Below is a small trained network, with its code and all its weights. Each question gives an input and a target symbol and asks what happens when units are switched off, that is, made to give their printed mean instead of their output.

import numpy as np


def w(rows, s, z=0):
    codes = np.array(rows[::2]) - 128.0
    scale = np.full(codes.shape[1], s)
    scale[-1] = z or s
    return codes * scale


def f(y):
    return np.maximum(y, 0)


def softmax(a):
    e = np.exp(a - a.max(-1, keepdims=True))
    return e / e.sum(-1, keepdims=True)


def log_softmax(a):
    a = a - a.max(-1, keepdims=True)
    return a - np.log(np.exp(a).sum(-1, keepdims=True))


def net(x, mask):
    ids = ['ΓΔβζηπτ'.index(c) for c in x.split()]
    T = len(ids)
    res = E[ids] + P[:T]
    q, k, v = (res @ M[0].T for M in (Q, K, V))
    z = softmax(np.where(np.tri(T) > 0, q @ k.T / 3**0.5, -1e9)) @ v
    res = res + np.where(mask[0], z, O[0][:, -1]) @ O[0][:, :-1]
    y = f(res @ A[0][:, :-1].T + A[0][:, -1])
    res = res + np.where(mask[1:25], y, B[0][:, -1]) @ B[0][:, :-1]
    return log_softmax(res[-1] @ U[:, :-1].T + U[:, -1])


Q, K, V, O, A, B = {}, {}, {}, {}, {}, {}
E = w([
[128,130,110],'Γ',
[83,108,134],'Δ',
[147,132,101],'β',
[143,132,104],'ζ',
[254,109,98],'η',
[128,142,104],'π',
[116,250,138],'τ',
],0.023)
P = w([
[214,70,253],'0',
[204,153,189],'1',
[243,133,205],'2',
[197,231,130],'3',
[190,137,98],'4',
[156,242,59],'5',
[108,114,51],'6',
[35,180,74],'7',
[137,80,104],'8',
[5,136,114],'9',
],0.0072)
Q[0] = w([
[84,66,112],'h0',
[110,205,87],'h0',
[119,106,8],'h0',
],0.012)
K[0] = w([
[72,41,125],'h0',
[108,221,2],'h0',
[124,130,2],'h0',
],0.0099)
V[0] = w([
[222,70,219],'h0',
[187,119,51],'h0',
[232,254,131],'h0',
],0.0083)
O[0] = w([
[133,162,33,125],'h0',
[117,154,47,154],'h0',
[4,77,185,255],'h0',
],0.013,0.012)
A[0] = w([
[183,182,136,111],'n0',
[103,125,133,254],'n1',
[92,167,116,52],'n2',
[95,104,184,107],'n3',
[91,96,105,127],'n4',
[41,63,109,192],'n5',
[140,80,151,74],'n6',
[122,6,122,115],'n7',
[105,72,48,52],'n8',
[60,124,107,224],'n9',
[90,120,81,171],'n10',
[112,33,98,109],'n11',
[77,139,188,102],'n12',
[179,144,184,24],'n13',
[148,205,137,26],'n14',
[176,151,183,31],'n15',
[86,53,162,185],'n16',
[125,177,44,39],'n17',
[96,194,127,152],'n18',
[141,131,26,128],'n19',
[86,134,163,94],'n20',
[138,196,155,151],'n21',
[155,148,147,67],'n22',
[80,191,125,94],'n23',
],0.013,0.0076)
B[0] = w([
[141,68,255,129],'n0',
[197,161,139,198],'n1',
[102,80,185,142],'n2',
[114,150,92,191],'n3',
[70,125,160,169],'n4',
[158,139,134,253],'n5',
[90,7,108,130],'n6',
[20,157,161,155],'n7',
[71,90,240,150],'n8',
[189,128,106,230],'n9',
[156,108,104,173],'n10',
[20,111,194,157],'n11',
[111,156,75,207],'n12',
[104,106,234,128],'n13',
[139,142,85,128],'n14',
[117,110,211,128],'n15',
[154,158,149,218],'n16',
[70,172,224,139],'n17',
[52,48,155,162],'n18',
[173,89,66,154],'n19',
[136,138,72,183],'n20',
[150,175,243,138],'n21',
[181,92,109,128],'n22',
[102,22,116,165],'n23',
],0.0094,0.024)
U = w([
[206,153,44,160],'Γ',
[219,141,218,218],'Δ',
[160,97,44,97],'β',
[164,111,68,105],'ζ',
[109,10,146,2],'η',
[161,104,96,142],'π',
[100,203,180,68],'τ',
],0.012,0.005)

Each question gives the input, a string of symbols that net reads in full, and the target symbol t.
The units are the heads (3 rows each of Q, K, V and O) and the neurons (one row each of A and B). Each row of codes is followed by its name. A weight is (code - 128) times the scale printed after its matrix; where a second scale follows, it is the last column's (O, A, B and U).
mask holds one flag per unit, heads first, then neurons. A switched-off unit (its flag False) gives its mean, the last column of its rows in O or B, instead of its output. The means were averaged over made-up inputs and are rounded, as every weight is.
A unit's drop is (log p(t) with every unit on - log p(t) with that unit switched off) / (log p(t) with every unit on - log p(t) with every unit switched off).
The circuit of an input: a set's keep is (log p(t) with only the set's units on - log p(t) with every unit switched off) / (log p(t) with every unit on - log p(t) with every unit switched off). Starting from the 12 units with the biggest drops (on a tie, the unit counted first), units are removed one at a time, each time the one whose removal leaves the highest keep (on an exact tie, the one counted first), for as long as the keep stays at least 0.8.
units of the circuit, in order: the units of the circuit, biggest drop first
most important unit: the unit with the biggest drop
top k neurons: the k neurons with the biggest drops, biggest first
drop when u is switched off: that unit's drop, to one decimal
input η τ η, target η: top 2 neurons	[n8; n19]
input β Δ π Γ β Γ Γ π π, target Δ: units of the circuit, in order	[h0; n12]
input Δ Γ Γ Γ τ Γ π, target τ: most important unit	n19
input τ π η η τ η η Γ, target η: units of the circuit, in order	[h0; n23; n8]
input τ η τ Γ τ τ π β ζ, target τ: units of the circuit, in order	[n7; n23]
input τ π β, target τ: units of the circuit, in order	[n7; h0; n23]
input τ Δ β Γ β, target Δ: units of the circuit, in order	[n12; n20; h0]
input Γ η τ Γ π Γ Γ Δ Γ, target Δ: units of the circuit, in order	[h0; n12]
input Γ η Γ Γ τ η, target τ: top 3 neurons	[n23; n7; n18]
input Γ η β π β, target η: top 3 neurons	[n8; n12; n16]
input Γ π π η Γ Γ β Γ ζ, target Δ: top 2 neurons	[n12; n23]
input τ τ τ τ ζ Γ τ Δ, target τ: units of the circuit, in order	[n7; n16]
input τ Δ Γ Γ Δ π Γ ζ ζ, target Δ: units of the circuit, in order	[h0; n12]
input ζ β Δ, target Δ: top 4 neurons	[n12; n20; n3; n23]
input Γ Δ ζ Γ β π β, target Δ: most important unit	h0
input τ ζ Γ Γ Γ Δ Γ, target Δ: top 2 neurons	[n12; n20]
input β Γ Δ, target Δ: top 3 neurons	[n12; n20; n3]
input Γ τ π, target τ: drop when n7 is switched off	0.2
input π τ π η π, target η: drop when h0 is switched off	1.3
input Δ Γ π η Γ ζ, target η: drop when h0 is switched off	0.6
input η β ζ, target η: top neuron	[n8]
input η η Γ, target η: drop when n23 is switched off	0.0
